The symbols move the items like this.
state | q l d g u j a b s
j967 | none none j482 none j350 none none none none
j731 | none none none none none none j616 j53 none
j482 | j17 j913 j967 j815 j689 j879 j878 j547 j882
j350 | j933 j359 j689 j319 j967 j374 j505 j977 j668
j474 | j689 j545 j933 j597 j17 j549 j249 j225 j530
j391 | none j53 none none none none j118 none none
j545 | j118 j474 none none none none none none none
j374 | none none j279 none none j350 none none none
j689 | j474 j118 j350 j610 j482 j279 j53 j616 j10
j225 | j616 none none none none none none j474 none
j505 | none none j53 none none none j350 none none
j610 | j597 j998 j319 j689 j815 j440 j355 j590 j880
j443 | none j10 none none none none none none j118
j147 | none none none none none j616 none j279 none
j668 | none none j10 none none none none none j350
j597 | j610 none none j474 none none none none none
j359 | none j350 j118 none none none none none none
j177 | none none none none none none none j10 j616
j53 | j249 j391 j505 j355 j878 j183 j689 j731 j761
j963 | none none none none none j10 none none j279
j530 | j10 none none none none none none none j474
j815 | none none none j482 j610 none none none none
j547 | none none none none j616 none none j482 none
j977 | none none j616 none none none none j350 none
j590 | none none none j616 none none none j610 none
j933 | j350 none j474 none none none none none none
j279 | j549 j868 j374 j440 j879 j689 j183 j147 j963
j880 | none none none j10 none none none none j610
j170 | none j616 none none none none none j118 none
j319 | none none j610 j350 none none none none none
j355 | none none none j53 none none j610 none none
j118 | j545 j689 j359 j998 j913 j868 j391 j170 j443
j882 | none none none none j10 none none none j482
j616 | j225 j170 j977 j590 j547 j147 j731 j689 j177
j17 | j482 none none none j474 none none none none
j549 | j279 none none none none j474 none none none
j761 | none none none none none none j10 none j53
j249 | j53 none none none none none j474 none none
j878 | none none none none j53 none j482 none none
j440 | none none none j279 none j610 none none none
j183 | none none none none none j53 j279 none none
j868 | none j279 none none none j118 none none none
j998 | none j610 none j118 none none none none none
j10 | j530 j443 j668 j880 j882 j963 j761 j177 j689
j879 | none none none none j279 j482 none none none
j913 | none j482 none none j118 none none none none

In the rows, zero is written as 74.

The rows follow the links: the fewer symbols apart two items are, the more alike their rows tend to be.

Each row is also shifted at random along 2 hidden directions that mean nothing.

Row, then item:
[  86   66   72   71   57   66   64   78   76   74   77   75   67   59   52   79   81   70   86   77   63   66   85   74   87   64   71   50   70   81   62   69   72   73   70   77   86   80   87   73   72   74   73   59   73   68   76   67   80   75   83   85   77   66   71   83   66   65]: j249
[  63   80   74   83   61   75   60   82   76   87   62   66   71   59   55   70   80   84   86   84   66   78   79   62   76   72   60   58   71   77   71   64   92   81   76   83   92   91   88   76   74   64   71   70   71   75   80   80   69   55   69   78   81   60   61   86   58   73]: j530
[  76   66   73   79   68   75   73   71   63   76   56   68   70   83   76   75   84   77   81   66   65   72   75   82   81   77   77   58   69   75   64   70   78   70   54   70   76   88   89   74   79   72   75   78   77   76   97   77   75   84   65   71   87   70   73   80   73   66]: j761
[  64   72   68   74   69   83   77   67   69   82   58   77   82   73   85   70   79   77   77   93   75   83   77   84   76   78   73   69   72   75   70   85   88   64   66   80   85   77   84   87   75   77   72   84   77   78   80   79   77   59   63   69   78   63   65   86   77   57]: j443
[  63   81   74   86   69   72   67   89   68   78   89   87   66   55   86   87   69   64   75   78   63   48   90   69   87   80   93   61   79   99   68   78   74   78   75   60   74   31   85   80   76   79   67   57   73   73   67   68   78   90   70   84   73   86   88   70  100   62]: j597
[  81   90   89   71   71   79   71   68   82   74   84   66   76   69   60   78   71   77   80   79   64   62   91   63   83   69   64   71   72   68   72   79   77   77   68   88   88   80   79   73   85   66   72   62   73   77   58   81   77   62   74   81   71   74   71   70   66   87]: j225
[  68   83   69   74   87   78   69   86   67   70  102   85   69   62   83   76   73   62   83   70   65   70   69   78   76   88   77   63   71   88   66   82   74   71   92   62   64   44   86   82   86   88   71   75   72   63   75   68   62   82   69   67   63   83   83   78   80   43]: j610
[  69   64   86   83   80   61   86   71   73   79   67   60   79   78   83   64   85   70   64   64   77   68   66   72   80   56   89   95   80   63   67   69   66   66   86   65   69   63   66   68   52   65   67   67   70   88   81   83   72   72   72   83   59   86   83   72   81   88]: j279
[  93   60   66   66   69   77   80   67   71   63   77   73   76   86   73   71   76   67   83   76   82   80   74   92   84   64   73   64   65   69   55   80   66   60   60   78   79   87   85   85   77   70   74   73   81   63   84   65   87   75   78   84   78   65   68   83   74   66]: j391
[  83   70   72   64   79   77   62   61   79   56   69   83   80   81   74   77   69   85   78   75   81   82   68   74   62   79   76   78   78   66   93   68   82   90   82   83   77   90   59   64   77   73   85   81   66   69   60   58   72   77   76   76   89   84   78   77   75   74]: j482
[  70   83   64   73   66   64   70   85   78   79   83   66   72   62   47   89   77   69   75   81   67   88   77   67   73   78   53   59   72   83   82   76   71   75   78   81   92   87   69   68   64   76   67   71   75   69   56   74   70   62   91   68   68   63   56   76   57   67]: j933
[  76   75   69   64   83   86   65   80   73   65   76   86   65   68   76   66   57   81   77   71   82   72   71   70   58   93   81   81   77   70   82   65   83   90   88   69   63   73   64   83   75   85   88   80   73   72   61   55   72   87   76   71   82   79   84   82   85   73]: j815
[  91   79   86   74   74   77   73   66   82   59   80   74   73   85   68   72   75   72   76   61   72   66   81   73   79   65   70   61   72   66   63   74   72   62   59   77   74   84   81   67   91   67   70   78   70   72   85   78   73   82   81   71   77   73   76   66   69   66]: j731
[  82   70   67   90   79   82   76   77   62   79   86   69   54   79   94   73   66   78   73   58   75   59   81   75   69   72   89   69   76   69   52   76   67   83   69   67   46   60   81   74   89   66   76   72   81   81   89   76   82  115   75   74   75   80   83   74   91  100]: j355
[  59   73   73   77   68   74   76   72   69   84   61   76   78   72   87   75   85   81   81   77   70   79   74   79   82   90   75   69   77   72   70   70   92   75   62   81   77   74   84   71   88   71   64   89   80   83   95   87   74   55   60   68   83   68   66   79   72   51]: j10
[  53   68   65   85   73   63   79   81   68   75   60   81   74   73   80   83   85   66   66   69   74   84   70   79   71   88   82   62   79   89   90   74   72   69   59   65   75   65   78   73   84   79   66   87   82   71   86   77   70   66   78   69   76   60   61   73   70   48]: j668
[  71   96   85   74   76   90   70   62   74   84   56   48   78   81   64   56   77   92   73   74   78   84   77   60   74   85   51   77   76   48   69   74   92   82   67   93   78  121   64   71   91   58   74   85   69   74   84   96   70   64   58   58   77   59   53   75   53   87]: j177

Where do the symbols, taken in turn from left to right, take each start?
Answer with the item's name.
[  76   76   72   70   63   81   65   75   79   79   79   70   72   64   52   81   65   79   82  105   68   87   82   81   78   67   55   63   62   74   73   83   79   63   77   91   98   90   86   82   61   68   72   62   71   61   55   75   76   54   74   84   69   67   61   84   47   70]
l u -> j17
[  63   67   73   78   87   73   74   85   76   69   90   76   68   65   65   57   75   75   75   69   75   74   57   76   85   67   61   86   77   71   56   73   68   68   99   60   70   74   69   85   65   85   72   71   68   67   77   75   59   75   70   66   57   90   89   76   71   68]
j l l -> j610
[  81   92   92   80   83   89   76   57   76   69   84   80   93   81   90   84   77   61   68   63   68   60   89   70   86   70   86   72   73   71   79   82   65   65   64   75   70   50   73   64   89   66   65   77   67   77   77   86   75   76   70   70   70   79   84   63   87   69]
s s -> j616
[  84   73   75   68   68   72   61   73   82   73   67   76   69   69   66   82   68   91   81   81   76   64   86   67   61   73   75   78   79   68   91   63   83   99   81   86   78   84   63   68   71   70   88   66   67   78   56   61   82   71   81   74   84   83   74   78   66   95]
q s -> j882
[  79   75   79   77   64   68   72   71   81   85   80   72   76   58   67   84   67   80   82   84   59   71   87   61   83   70   77   69   79   82   67   75   77   76   81   90   82   70   79   70   74   63   66   57   74   74   57   74   77   62   79   82   66   75   68   83   63   82]
q s s u -> j482
[  66   64   81   79   65   60   73   81   74   85   74   76   77   63   62   71   76   73   72   83   68   56   72   64   82   55   74   87   78   69   71   66   71   69   89   73   82   73   68   74   55   68   70   58   67   75   69   76   71   56   76   82   67   78   76   69   71   90]
q l -> j868
[  92   62   78   75   73   69   77   66   67   67   77   81   75   80   86   89   74   63   82   62   66   64   79   81   80   67   83   55   70   80   55   78   59   60   60   79   65   66   92   70   79   68   70   71   82   69   96   74   83   93   83   81   79   84   76   79   79   70]
b a u -> j547
[  57   83   64   81   76   85   63   79   63   86   74   62   60   75   84   56   71   88   75   70   77   68   68   77   67   93   68   72   77   71   58   75   89   89   80   75   60   75   81   85   88   75   78   76   86   81   86   88   62   80   62   65   75   72   71   85   79   76]
g q -> j530
[  77   69   68   83   68   60   74   80   71   81   72   64   66   92   73   86   72   71   65   61   75   80   72   72   67   70   72   69   72   71   68   74   61   70   54   74   64   84   73   54   77   71   72   76   88   77   84   79   85   92   91   70   74   59   55   71   64   93]
a g -> j319
[  90   78   64   61   76   86   84   71   70   79   80   78   81   79   85   77   73   63   77   95   76   87   78   90   81   70   86   74   68   83   67   95   63   52   71   82   79   63   77   82   78   70   69   78   79   77   63   73   88   68   68   74   74   82   78   79   86   61]
a a d -> j359
[  71   78   88   72   89   72   76   70   80   64   85   71   80   74   65   61   86   63   73   71   73   76   67   65   86   53   61   84   66   70   71   74   71   56   83   65   89   80   68   80   67   80   63   80   54   67   68   80   56   55   77   70   66   76   82   66   58   60]
b q j -> j474
[  69   87   79   76   81   73   76   72   78   73   77   69   82   76   68   79   76   59   59   64   77   81   80   72   66   79   68   75   72   75   95   82   59   71   63   72   75   73   68   69   88   76   62   80   74   72   72   83   71   79   89   59   60   65   63   59   64   69]
b a d -> j53
[  65   70   69   83   76   62   75   82   75   76   80   81   77   72   82   92   78   56   56   63   72   85   77   80   78   85   84   70   76   90   94   81   54   66   67   67   71   56   69   61   75   82   58   81   84   72   72   72   76   83   84   67   71   69   66   68   78   49]
a d g -> j355
[  71   58   77   65   78   68   95   66   69   73   69   77   81   85   81   67   70   74   68   77   77   71   62   76   81   55   78   98   66   75   63   87   66   56   78   68   74   62   68   81   50   65   69   71   78   85   75   79   75   62   62   87   68   77   83   77   81   83]
j q l -> j474
[  88   74   71   61   71   87   78   65   80   76   64   77   83   89   84   76   56   83   74   83   90   78   78   77   65   80   85   88   76   65   91   71   72   93   75   83   73   79   62   77   66   72   87   74   84   86   63   64   94   81   71   82   83   77   74   70   90  106]
l s s -> j482
[  85   73   69   67   71   64   72   76   76   64   58   72   77   82   73   87   64   82   71   75   87   95   73   73   53   87   71   72   82   70  100   68   75   85   72   74   73   83   61   60   65   79   83   81   74   67   63   60   77   80   86   75   86   73   76   71   69   80]
d j -> j879
[  70   87   61   69   80   92   79   75   64   84   96   74   61   76   84   68   60   75   73   88   78   73   71   81   62   83   68   76   71   73   60   86   72   75   84   71   60   66   82   87   76   75   76   75   81   74   69   71   71   85   63   74   63   75   69   80   84   80]
l j -> j440
[  68   87   63   81   82   68   70   87   69   81   90   57   60   71   69   68   65   80   72   67   76   83   74   66   60   94   60   75   66   75   70   78   73   81   80   65   58   70   70   73   78   79   76   79   85   70   67   78   66   91   77   55   65   70   73   71   67   76]
g j -> j374
